Below are the code and all the weights of a small trained network. Each question names an input and a class and asks about switching units off, where a switched-off unit gives its printed mean instead of its output.

import numpy as np


def w(rows, s, z=0):
    codes = np.array(rows[::2]) - 128.0
    scale = np.full(codes.shape[1], s)
    scale[-1] = z or s
    return codes * scale


def f(y):
    return y / 2 * (1 + np.tanh(0.7978845608 * (y + 0.044715 * y**3)))


def log_softmax(a):
    a = a - a.max(-1, keepdims=True)
    return a - np.log(np.exp(a).sum(-1, keepdims=True))


def net(x, mask):
    res = np.array(x, float).reshape(1, 7) / 4 @ E
    y = f(res @ A[0][:, :-1].T + A[0][:, -1])
    res = res + np.where(mask, y, B[0][:, -1]) @ B[0][:, :-1]
    return log_softmax(res[-1] @ U[:, :-1].T + U[:, -1])


A, B = {}, {}
E = w([
[153,131,205,180,65,107,163,198,63],'x0',
[134,120,136,132,139,136,122,125,121],'x1',
[130,117,135,135,134,131,128,121,125],'x2',
[78,196,226,114,180,164,174,142,218],'x3',
[103,138,127,135,121,132,117,128,124],'x4',
[207,227,123,253,129,108,95,93,158],'x5',
[134,131,122,121,120,123,130,134,138],'x6',
],0.013)
A[0] = w([
[164,173,103,202,137,123,108,118,156,83],'n1',
[87,105,68,122,190,119,146,39,172,91],'n2',
[174,92,9,161,80,62,84,96,53,120],'n3',
[104,104,45,162,75,127,69,119,83,112],'n4',
[106,188,199,145,188,188,195,121,213,136],'n5',
[91,181,183,121,126,153,145,145,209,117],'n6',
[185,185,113,217,141,150,99,97,170,92],'n7',
[154,147,173,166,111,131,157,206,83,23],'n8',
[153,191,94,185,115,89,127,121,139,86],'n9',
[147,136,212,199,96,103,152,253,67,61],'n10',
[103,152,220,119,156,116,105,151,198,119],'n11',
[159,181,121,229,164,88,102,76,153,109],'n12',
[116,93,172,159,110,89,131,92,131,26],'n13',
[120,112,85,132,143,129,131,82,187,38],'n14',
[145,161,54,102,202,178,39,98,192,54],'n15',
[103,98,118,134,122,148,129,141,126,3],'n16',
[58,62,113,35,139,161,178,166,101,61],'n17',
],0.011,0.005)
B[0] = w([
[94,79,181,115,134,160,88,222,109,202],'n1',
[68,254,186,69,61,91,192,105,77,200],'n2',
[203,83,65,155,245,80,159,70,219,255],'n3',
[168,113,124,188,167,62,139,119,205,202],'n4',
[150,53,63,198,175,56,131,65,202,248],'n5',
[136,102,74,157,211,123,109,89,163,207],'n6',
[76,83,192,91,164,170,86,198,70,231],'n7',
[108,227,145,132,66,96,163,126,101,173],'n8',
[70,70,147,149,92,141,114,198,126,193],'n9',
[114,243,131,86,67,66,177,73,63,214],'n10',
[174,57,120,193,157,111,161,89,161,201],'n11',
[102,106,137,93,124,200,77,202,104,234],'n12',
[84,140,118,145,108,118,115,138,118,127],'n13',
[180,170,170,116,50,75,177,132,96,160],'n14',
[120,234,149,109,8,58,179,90,62,211],'n15',
[119,174,112,147,135,186,76,141,185,131],'n16',
[78,44,148,94,100,183,53,239,97,242],'n17',
],0.0085,0.018)
U = w([
[159,57,106,254,221,100,126,42,215,254],'0',
[79,49,165,141,140,215,74,225,138,69],'1',
[111,245,154,167,60,93,151,53,130,104],'2',
],0.0093,0.00089)

Each question gives the input, the list of numbers given to net, and the class t.
The units are the neurons (one row each of A and B). Each row of codes is followed by its name. A weight is (code - 128) times the scale printed after its matrix; where a second scale follows, it is the last column's (A, B and U).
mask holds one flag per neuron, in row order. A switched-off neuron (its flag False) gives its mean, the last column of its row in B, instead of its output. The means were averaged over made-up inputs and are rounded, as every weight is.
A unit's drop is (log p(t) with every unit on - log p(t) with that unit switched off) / (log p(t) with every unit on - log p(t) with every unit switched off).
The circuit of an input: a set's keep is (log p(t) with only the set's units on - log p(t) with every unit switched off) / (log p(t) with every unit on - log p(t) with every unit switched off). Starting from the 12 units with the biggest drops (on a tie, the unit counted first), units are removed one at a time, each time the one whose removal leaves the highest keep (on an exact tie, the one counted first), for as long as the keep stays at least 0.8.
circuit, biggest first: the units of the circuit, biggest drop first
k most important neurons: the k neurons with the biggest drops, biggest first
drop of u: that unit's drop, to one decimal
input [-8,6,4,5,-7,3,-3], class 2: circuit, biggest first : [n15]
input [-3,4,4,-2,-1,2,1], class 2: circuit, biggest first : [n5, n17]
input [-7,2,0,4,3,7,3], class 1: 2 most important neurons : [n7, n12]
input [2,-3,-7,4,-8,5,-6], class 1: 2 most important neurons : [n3, n7]
input [-4,-6,-7,2,-2,-3,-8], class 2: 3 most important neurons : [n7, n12, n2]
input [6,6,4,-6,-2,-1,-6], class 0: 4 most important neurons : [n3, n15, n2, n4]
input [-7,4,6,2,-8,-5,-6], class 2: 2 most important neurons : [n2, n15]
input [-7,5,5,-1,7,6,-1], class 2: 4 most important neurons : [n15, n2, n17, n14]
input [-8,-2,3,5,0,8,-2], class 1: 3 most important neurons : [n7, n12, n1]
input [7,-6,1,7,7,3,8], class 0: 4 most important neurons : [n5, n6, n11, n15]
input [-6,5,-1,2,4,-5,-5], class 2: 4 most important neurons : [n2, n15, n7, n12]
input [-3,-3,4,-5,7,8,7], class 1: 2 most important neurons : [n12, n7]
input [6,-7,-6,8,-1,3,-6], class 0: drop of n5 : 2.5
input [-1,-3,-4,6,-7,-2,-6], class 0: drop of n15 : 0.0
input [8,-3,-8,-8,-7,-6,-1], class 0: circuit, biggest first : [n3]
input [-3,-4,-6,-5,-7,7,5], class 1: drop of n1 : 0.2
